Below is a small trained network, with its code and all its weights. Each question gives an input and a class and asks what happens when units are switched off, that is, made to give their printed mean instead of their output.

import numpy as np


def w(rows, s, z=0):
    codes = np.array(rows[::2]) - 128.0
    scale = np.full(codes.shape[1], s)
    scale[-1] = z or s
    return codes * scale


def f(y):
    return y / 2 * (1 + np.tanh(0.7978845608 * (y + 0.044715 * y**3)))


def log_softmax(a):
    a = a - a.max(-1, keepdims=True)
    return a - np.log(np.exp(a).sum(-1, keepdims=True))


def net(x, mask):
    res = np.array(x, float).reshape(1, 8) / 4 @ E
    y = f(res @ A[0][:, :-1].T + A[0][:, -1])
    res = res + np.where(mask, y, B[0][:, -1]) @ B[0][:, :-1]
    return log_softmax(res[-1] @ U[:, :-1].T + U[:, -1])


A, B = {}, {}
E = w([
[131,49,123,131,23,158,112,3,173],'x0',
[122,130,127,132,127,135,141,126,115],'x1',
[128,120,135,133,133,139,139,127,110],'x2',
[121,125,129,125,126,129,133,130,118],'x3',
[121,116,126,123,109,125,136,154,120],'x4',
[187,147,202,66,95,88,209,120,164],'x5',
[135,125,124,149,126,101,133,120,116],'x6',
[46,101,177,193,137,130,163,147,210],'x7',
],0.013)
A[0] = w([
[72,106,21,177,159,165,17,132,114,241],'n0',
[65,93,89,174,104,170,83,98,72,158],'n1',
[63,114,45,163,201,152,61,190,84,186],'n2',
[212,215,48,40,193,117,112,175,16,187],'n3',
[114,45,162,94,47,151,146,38,146,153],'n4',
[67,60,114,203,88,175,45,93,130,157],'n5',
[132,160,234,97,70,76,213,85,175,138],'n6',
[65,132,188,213,178,141,166,209,121,158],'n7',
[150,159,159,115,152,104,190,111,182,151],'n8',
[195,150,195,41,187,56,168,181,109,182],'n9',
[205,118,142,42,79,141,68,41,112,154],'n10',
[121,226,190,162,218,101,103,224,94,246],'n11',
[92,94,181,212,134,111,76,143,199,165],'n12',
[248,137,73,22,90,168,63,115,1,254],'n13',
],0.008,0.009)
B[0] = w([
[106,121,43,173,122,116,64,85,31,230],'n0',
[115,124,101,149,104,150,97,87,123,182],'n1',
[94,112,80,184,162,93,52,140,99,212],'n2',
[196,127,89,124,160,151,128,150,63,235],'n3',
[161,85,164,182,90,152,165,99,191,209],'n4',
[69,120,137,138,96,146,119,60,120,199],'n5',
[150,85,188,127,143,141,173,170,165,201],'n6',
[66,162,139,137,131,101,115,178,160,203],'n7',
[136,122,133,95,149,151,160,175,166,171],'n8',
[165,210,134,52,164,154,176,164,110,215],'n9',
[192,117,129,144,87,75,153,115,139,196],'n10',
[75,198,121,130,183,91,152,253,139,254],'n11',
[60,96,163,161,127,164,103,122,130,184],'n12',
[241,154,78,129,59,48,100,96,102,244],'n13',
],0.011,0.019)
U = w([
[155,134,72,171,182,105,62,170,63,157],'0',
[168,164,116,26,175,106,198,146,88,220],'1',
[2,118,99,166,208,82,101,165,132,148],'2',
[60,172,221,90,160,122,174,197,174,35],'3',
[130,80,75,150,83,85,106,27,92,97],'4',
[205,115,174,122,70,76,157,102,165,1],'5',
[29,88,164,178,101,215,83,56,126,227],'6',
[112,6,207,139,150,188,191,129,177,128],'7',
],0.0092,0.00097)

Each question gives the input, the list of numbers given to net, and the class t.
The units are the neurons (one row each of A and B). Each row of codes is followed by its name. A weight is (code - 128) times the scale printed after its matrix; where a second scale follows, it is the last column's (A, B and U).
mask holds one flag per neuron, in row order. A switched-off neuron (its flag False) gives its mean, the last column of its row in B, instead of its output. The means were averaged over made-up inputs and are rounded, as every weight is.
A unit's drop is (log p(t) with every unit on - log p(t) with that unit switched off) / (log p(t) with every unit on - log p(t) with every unit switched off).
The circuit of an input: a set's keep is (log p(t) with only the set's units on - log p(t) with every unit switched off) / (log p(t) with every unit on - log p(t) with every unit switched off). Starting from the 12 units with the biggest drops (on a tie, the unit counted first), units are removed one at a time, each time the one whose removal leaves the highest keep (on an exact tie, the one counted first), for as long as the keep stays at least 0.8.
circuit, biggest first: the units of the circuit, biggest drop first
most important unit: the unit with the biggest drop
top k neurons: the k neurons with the biggest drops, biggest first
drop of u: that unit's drop, to one decimal
input [-8,-4,8,4,-8,1,-8,2], class 3: circuit, biggest first	(n0)
input [1,3,0,1,7,5,6,-7], class 5: top 3 neurons	(n13; n11; n10)
input [-7,0,-1,-2,-6,5,3,0], class 1: top 3 neurons	(n3; n9; n12)
input [-4,-3,4,1,7,5,2,0], class 1: top 2 neurons	(n9; n12)
input [0,-6,-3,0,-2,3,-2,1], class 3: top 2 neurons	(n13; n3)
input [-8,-4,-2,1,0,1,6,-6], class 1: top 2 neurons	(n9; n0)
input [-3,-2,6,-6,7,7,1,1], class 3: top 2 neurons	(n13; n0)
input [1,6,7,0,0,5,-1,-4], class 5: top 2 neurons	(n11; n13)
input [0,-5,-8,-6,-6,1,-6,7], class 3: top 2 neurons	(n0; n2)
input [1,5,-5,8,8,-4,-1,6], class 6: top 2 neurons	(n11; n5)
input [-6,-3,-4,-5,3,5,5,1], class 3: top 2 neurons	(n13; n11)
input [4,1,0,8,6,-5,7,3], class 6: drop of n3	0.0
input [4,-2,-5,5,4,4,5,3], class 7: drop of n13	0.1
input [-4,6,-4,-4,-7,2,-6,1], class 3: drop of n0	0.1
input [-8,6,6,-1,0,-1,2,6], class 2: most important unit	n2
